Small tables with named rows and columns. After each table, cells are looked up by row and column.

neb:
|  | zigufu | pazika |
|---|---|---|
| zivufe | 5.3 | 6.0 |
| kos | 6.8 | 9.6 |
| mudiv | 4.4 | 6.2 |
| saduz | 4.2 | 2.2 |
| riz | 4.3 | 6.3 |
| sazab | 6.8 | 8.6 |
| lomaf | 6.0 | 4.4 |
| mana | 5.2 | 6.2 |
| lor | 5.8 | 4.6 |
| vokevot | 4.1 | 5.3 |
| git | 5.7 | 5.0 |

zigufu of saduz: 4.2
zigufu of sazab: 6.8
pazika of kos: 9.6
pazika of saduz: 2.2
pazika of zivufe: 6.0
pazika of mudiv: 6.2
zigufu of riz: 4.3
pazika of lor: 4.6
zigufu of mudiv: 4.4
zigufu of git: 5.7
zigufu of kos: 6.8
pazika of mana: 6.2
zigufu of zivufe: 5.3
pazika of riz: 6.3
pazika of git: 5.0
pazika of lomaf: 4.4
Row with the largest pazika: kos

zasobuz:
        zibim  molanep   vube    vid  febel    tis    zad
fadi    0.642    0.503  0.489  0.665  0.450  0.651  0.633
zefem   0.384    0.622  0.661  0.323  0.576  0.374  0.481
sege    0.723    0.386  0.209  0.578  0.532  0.664  0.458
kor     0.696    0.500  0.565  0.904  0.470  0.766  0.731
zot     0.529    0.449  0.371  0.460  0.818  0.491  0.285
mafo    0.635    0.389  0.283  0.596  0.799  0.594  0.320
korige  0.702    0.399  0.223  0.514  0.460  0.638  0.487
soromi  0.527    0.458  0.388  0.463  0.801  0.485  0.301

mafo, tis: 0.594
sege, vube: 0.209
zefem, vube: 0.661
zot, zibim: 0.529
fadi, zad: 0.633
korige, zad: 0.487
mafo, vid: 0.596
fadi, molanep: 0.503
sege, zad: 0.458
soromi, febel: 0.801
korige, zibim: 0.702
fadi, febel: 0.450
zot, febel: 0.818
kor, molanep: 0.500
soromi, tis: 0.485
soromi, vid: 0.463

Table nug
columns: fon, vak, fod, vimi, dotan, pufa, gokekoz
zat: [5504, 5358, 6023, 5734, 4751, 6630, 5850]
zuganor: [3036, 5070, 3469, 7223, 9594, 5667, 6225]
reripa: [5973, 5481, 5980, 6025, 5587, 6332, 5856]
lakofe: [6207, 4404, 5962, 4964, 4190, 4407, 5995]
par: [4721, 6122, 4953, 5930, 4860, 5436, 5855]
suvanof: [6060, 7333, 6111, 6262, 4723, 4681, 7883]
nuvu: [5630, 5404, 6425, 4052, 4710, 5587, 6333]
tep: [4975, 8545, 5311, 5203, 6814, 5050, 3968]
gobo: [5252, 4903, 6857, 5264, 5435, 5280, 6108]
kuda: [2452, 3969, 6400, 5130, 6262, 7623, 6960]
zapulu: [5478, 7601, 6144, 5299, 7459, 5396, 4769]
monadam: [6196, 6171, 7216, 4376, 6095, 7614, 4722]

fon of tep is 4975
fon of monadam is 6196
gokekoz of par is 5855
fod of monadam is 7216
gokekoz of zuganor is 6225
fod of reripa is 5980
vak of zapulu is 7601
fod of zuganor is 3469
fon of zat is 5504
pufa of lakofe is 4407
gokekoz of nuvu is 6333
dotan of zat is 4751
fod of lakofe is 5962
vimi of tep is 5203
Row with the largest fod: monadam

moku:
	gezis	zin	mebe	rusugo	pibake	mot	paz	doliv	kirud
tefolu	157	166	116	64	223	110	97	172	160
nuv	190	133	185	84	236	109	102	213	188
tofimab	192	130	198	146	165	132	158	176	173
nevi	82	132	98	122	143	145	89	135	118
rinukas	118	109	164	202	78	166	162	124	125
luz	101	127	118	108	171	136	80	159	135
fimuso	180	127	194	175	126	145	179	152	159
delak	115	166	89	136	116	145	148	100	115
kodeveb	96	157	84	151	96	154	146	91	105
bafe	135	184	91	182	57	158	217	56	104

nuv, pibake: 236
nuv, zin: 133
nevi, paz: 89
nevi, kirud: 118
tofimab, pibake: 165
tofimab, gezis: 192
fimuso, zin: 127
bafe, doliv: 56
tefolu, gezis: 157
tefolu, doliv: 172
kodeveb, doliv: 91
nuv, gezis: 190
nuv, mebe: 185
nevi, pibake: 143
Row with the largest mot: rinukas

timud:
,rul,mekiluv,zep,vuz,sivike,peromut,vire,semodo,pera
rerofot,34,-8026,3498,-3586,2566,-2479,1645,1704,3640
retoli,-931,-2872,677,-187,491,5737,-633,444,8470
bilu,1023,-5140,1316,996,7119,4608,1571,-2336,-2295
sonated,-2116,-4764,1539,-5374,522,-5254,1566,3643,4909
pire,-1892,945,-1260,248,-2110,5356,-1545,659,8589
suvov,-336,-4555,2030,-1093,-1698,2345,-851,1215,8899

rerofot, vire => 1645
suvov, sivike => -1698
retoli, pera => 8470
bilu, vire => 1571
suvov, semodo => 1215
rerofot, rul => 34
sonated, pera => 4909
sonated, vire => 1566

donul:
,foza,nosum,maz
sazadup,4.15,3.14,6.81
lipemi,5.90,7.63,5.73
peze,9.26,5.85,1.58
nurovov,5.69,5.77,7.99
rifatif,3.07,6.25,6.78
lis,5.52,5.76,8.20
lag,6.68,7.76,5.09
fil,5.59,5.89,7.86
resuvo,2.16,6.21,5.94
kidipi,6.82,2.12,5.46
motekev,9.13,5.92,9.42

What is the nosum of kidipi in donul?
2.12
What is the foza of lis in donul?
5.52
What is the nosum of lis in donul?
5.76
What is the nosum of peze in donul?
5.85
What is the maz of kidipi in donul?
5.46
What is the foza of peze in donul?
9.26
What is the nosum of lipemi in donul?
7.63
What is the maz of lag in donul?
5.09
What is the foza of lag in donul?
6.68
What is the maz of sazadup in donul?
6.81
What is the nosum of resuvo in donul?
6.21
What is the foza of lipemi in donul?
5.90
What is the nosum of lag in donul?
7.76
What is the nosum of motekev in donul?
5.92
What is the maz of rifatif in donul?
6.78
What is the maz of fil in donul?
7.86
What is the foza of rifatif in donul?
3.07
What is the maz of lipemi in donul?
5.73

fedimu =
	vumokul	luku
vutu	74	34
badepi	73	46
med	95	132
nevudim	73	122
sirinid	184	199
gugane	122	169
met	157	128
guvi	97	144

gugane, luku -> 169
badepi, vumokul -> 73
met, vumokul -> 157
guvi, vumokul -> 97
gugane, vumokul -> 122
sirinid, vumokul -> 184
sirinid, luku -> 199
Which row has the largest vumokul? sirinid

Table ridokek
|  | tup | zudesaz | vomig | dupileg |
|---|---|---|---|---|
| mesaz | 31 | 222 | 133 | 183 |
| mudatu | 154 | 193 | 251 | 237 |
| kizol | 171 | 127 | 148 | 209 |
| tiv | 124 | 201 | 181 | 176 |

What is the dupileg of kizol in ridokek? 209
What is the vomig of mudatu in ridokek? 251
What is the vomig of mesaz in ridokek? 133
What is the dupileg of mudatu in ridokek? 237
What is the tup of mudatu in ridokek? 154
What is the zudesaz of mudatu in ridokek? 193
What is the vomig of tiv in ridokek? 181
What is the zudesaz of mesaz in ridokek? 222
What is the tup of mesaz in ridokek? 31
What is the zudesaz of kizol in ridokek? 127
What is the tup of kizol in ridokek? 171
What is the zudesaz of tiv in ridokek? 201
What is the dupileg of mesaz in ridokek? 183
What is the tup of tiv in ridokek? 124
What is the vomig of kizol in ridokek? 148
What is the dupileg of tiv in ridokek? 176
Row with the largest vomig: mudatu

Table lik
cols = mul, zef, nuvitug, lef
kazi: [-19, -81, -47, -71]
mazeta: [-37, -54, 1, -17]
narefaz: [74, 57, -73, 31]
pizanur: [70, 94, -26, 12]
bokosu: [-64, -8, 41, 13]
lerizir: [-17, -26, -1, -61]
siben: [-55, -9, -51, -5]
geke: [-10, -62, -14, -83]
nimi: [23, 97, -39, -25]
luveput: [-18, -16, -19, 13]
mimuned: [-83, 24, -37, -41]
fudekif: [-38, 4, -22, -7]
ras: [-40, 30, -30, -55]
depevum: [54, -7, 60, -65]

geke, nuvitug -> -14
siben, lef -> -5
nimi, lef -> -25
luveput, lef -> 13
siben, nuvitug -> -51
narefaz, mul -> 74
lerizir, zef -> -26
nimi, zef -> 97
mimuned, nuvitug -> -37
lerizir, nuvitug -> -1
Row with the largest mul: narefaz

